Below are the code and all the weights of a small trained network. Each question names an input and a class and asks about switching units off, where a switched-off unit gives its printed mean instead of its output.

import numpy as np


def w(rows, s, z=0):
    codes = np.array(rows[::2]) - 128.0
    scale = np.full(codes.shape[1], s)
    scale[-1] = z or s
    return codes * scale


def f(y):
    return y / 2 * (1 + np.tanh(0.7978845608 * (y + 0.044715 * y**3)))


def log_softmax(a):
    a = a - a.max(-1, keepdims=True)
    return a - np.log(np.exp(a).sum(-1, keepdims=True))


def net(x, mask):
    res = np.array(x, float).reshape(1, 7) / 4 @ E
    y = f(res @ A[0][:, :-1].T + A[0][:, -1])
    res = res + np.where(mask, y, B[0][:, -1]) @ B[0][:, :-1]
    return log_softmax(res[-1] @ U[:, :-1].T + U[:, -1])


A, B = {}, {}
E = w([
[127,68,87,86,148,31,122,133,128,149,177,157],'x0',
[188,167,253,95,77,63,160,144,123,131,101,141],'x1',
[134,151,138,145,128,161,124,145,123,101,135,132],'x2',
[135,155,153,152,101,186,150,63,103,161,108,90],'x3',
[42,89,147,70,95,115,97,27,119,22,64,114],'x4',
[133,207,69,100,137,45,136,146,6,123,49,204],'x5',
[11,197,224,106,158,181,36,142,149,176,236,176],'x6',
],0.0069)
A[0] = w([
[200,83,89,106,92,148,189,104,157,36,173,151,54],'neuron 1',
[69,79,52,254,167,126,70,138,68,108,150,89,177],'neuron 2',
[78,81,138,83,93,154,94,80,107,55,93,156,28],'neuron 3',
[101,171,195,139,139,112,150,168,30,124,69,205,70],'neuron 4',
[84,165,152,97,124,153,20,149,98,155,137,150,16],'neuron 5',
[132,194,89,72,89,144,55,106,116,165,114,198,1],'neuron 6',
[207,112,236,62,111,102,161,158,144,96,125,129,55],'neuron 7',
[68,187,196,88,173,126,80,137,204,135,130,170,11],'neuron 8',
[87,179,167,135,105,120,85,95,146,135,239,170,31],'neuron 9',
[151,81,178,107,99,159,119,109,248,118,207,54,62],'neuron 10',
[98,103,135,99,64,107,112,31,149,15,142,160,44],'neuron 11',
[74,75,175,86,142,88,85,85,101,175,49,68,47],'neuron 12',
[90,227,153,202,93,191,163,166,157,119,54,119,175],'neuron 13',
],0.007,0.0029)
B[0] = w([
[172,185,61,138,75,115,138,73,113,78,46,77,178],'neuron 1',
[85,92,213,103,160,150,136,38,227,192,109,126,243],'neuron 2',
[200,143,149,144,106,113,175,191,173,141,192,241,206],'neuron 3',
[80,126,202,35,147,199,152,154,162,89,126,116,222],'neuron 4',
[132,136,115,215,122,121,148,92,115,68,92,110,193],'neuron 5',
[128,191,79,133,154,127,142,176,123,15,85,146,159],'neuron 6',
[180,94,129,54,130,185,91,7,176,153,106,171,209],'neuron 7',
[162,101,124,172,176,131,85,78,113,125,66,126,208],'neuron 8',
[179,132,44,203,96,75,129,90,76,114,70,147,213],'neuron 9',
[3,248,96,103,135,100,195,157,126,67,102,103,254],'neuron 10',
[121,71,211,154,99,132,201,228,124,204,195,168,224],'neuron 11',
[177,54,141,144,119,117,145,163,166,89,133,98,171],'neuron 12',
[72,26,105,108,53,92,94,186,149,178,146,89,227],'neuron 13',
],0.0075,0.0056)
U = w([
[89,185,129,86,158,106,168,122,113,99,110,102,190],'0',
[148,135,130,185,135,90,122,74,94,96,64,104,39],'1',
[166,130,172,175,142,134,156,180,138,183,189,152,64],'2',
[106,101,130,94,113,116,69,107,126,159,121,120,201],'3',
[132,119,146,33,164,179,55,2,167,131,146,142,4],'4',
[121,117,165,120,151,97,112,101,92,112,158,66,172],'5',
],0.0099,0.0028)

Each question gives the input, the list of numbers given to net, and the class t.
The units are the neurons (one row each of A and B). Each row of codes is followed by its name. A weight is (code - 128) times the scale printed after its matrix; where a second scale follows, it is the last column's (A, B and U).
mask holds one flag per neuron, in row order. A switched-off neuron (its flag False) gives its mean, the last column of its row in B, instead of its output. The means were averaged over made-up inputs and are rounded, as every weight is.
A unit's drop is (log p(t) with every unit on - log p(t) with that unit switched off) / (log p(t) with every unit on - log p(t) with every unit switched off).
The circuit of an input: a set's keep is (log p(t) with only the set's units on - log p(t) with every unit switched off) / (log p(t) with every unit on - log p(t) with every unit switched off). Starting from the 12 units with the biggest drops (on a tie, the unit counted first), units are removed one at a time, each time the one whose removal leaves the highest keep (on an exact tie, the one counted first), for as long as the keep stays at least 0.8.
units of the circuit, in order: the units of the circuit, biggest drop first
unit that matters most: the unit with the biggest drop
k most important neurons: the k neurons with the biggest drops, biggest first
drop of u: that unit's drop, to one decimal
input [-7,-3,3,4,2,-2,2], class 3: units of the circuit, in order : neuron 13
input [0,8,6,3,2,-6,-7], class 4: 2 most important neurons : neuron 7; neuron 9
input [1,1,2,6,8,5,-5], class 2: units of the circuit, in order : neuron 11; neuron 3
input [-1,-6,0,-7,3,-3,7], class 1: 3 most important neurons : neuron 9; neuron 5; neuron 8
input [-4,8,7,3,-5,-8,2], class 0: 2 most important neurons : neuron 10; neuron 2
input [0,-8,-3,-8,-6,2,1], class 4: 2 most important neurons : neuron 2; neuron 11
input [3,2,4,-6,-4,-2,-5], class 1: units of the circuit, in order : neuron 1; neuron 11
input [-6,-7,-3,-4,6,5,8], class 1: 4 most important neurons : neuron 5; neuron 9; neuron 8; neuron 6
input [0,7,7,-5,2,5,8], class 1: units of the circuit, in order : neuron 9; neuron 8
input [5,1,0,5,6,-5,7], class 1: units of the circuit, in order : neuron 9; neuron 5
input [8,6,5,7,-6,8,7], class 0: units of the circuit, in order : neuron 4; neuron 6
input [-8,0,6,5,-4,-3,-4], class 3: 3 most important neurons : neuron 13; neuron 11; neuron 3
input [2,2,-2,-4,7,2,-2], class 2: units of the circuit, in order : neuron 11; neuron 3
input [5,1,2,-8,8,-3,6], class 2: units of the circuit, in order : neuron 11
input [7,5,3,7,8,-8,-3], class 0: 2 most important neurons : neuron 10; neuron 1
input [-3,-7,-1,-3,1,4,3], class 4: 2 most important neurons : neuron 2; neuron 10
input [-6,5,6,-2,0,-5,-5], class 3: 2 most important neurons : neuron 13; neuron 7
input [-3,-6,1,2,-4,2,3], class 4: 3 most important neurons : neuron 2; neuron 11; neuron 10
input [7,7,1,-7,-6,6,7], class 1: 3 most important neurons : neuron 9; neuron 8; neuron 5
input [-1,8,-5,-5,1,-3,3], class 4: units of the circuit, in order : neuron 7
input [6,-5,-2,-8,4,-5,7], class 1: 3 most important neurons : neuron 9; neuron 8; neuron 5
input [-5,7,6,-2,6,-7,-4], class 0: 3 most important neurons : neuron 10; neuron 1; neuron 2
input [2,-6,-4,-6,5,-7,-7], class 0: 2 most important neurons : neuron 10; neuron 1
input [-1,5,3,-1,1,-8,6], class 0: drop of neuron 10 : 1.6
input [5,-4,1,-6,-4,0,5], class 1: drop of neuron 2 : -0.1
input [-4,7,-2,7,-2,-8,4], class 0: drop of neuron 10 : 1.8
input [4,-5,5,6,8,1,-1], class 2: drop of neuron 11 : 0.3
input [-1,8,7,-5,-5,2,4], class 4: unit that matters most : neuron 7
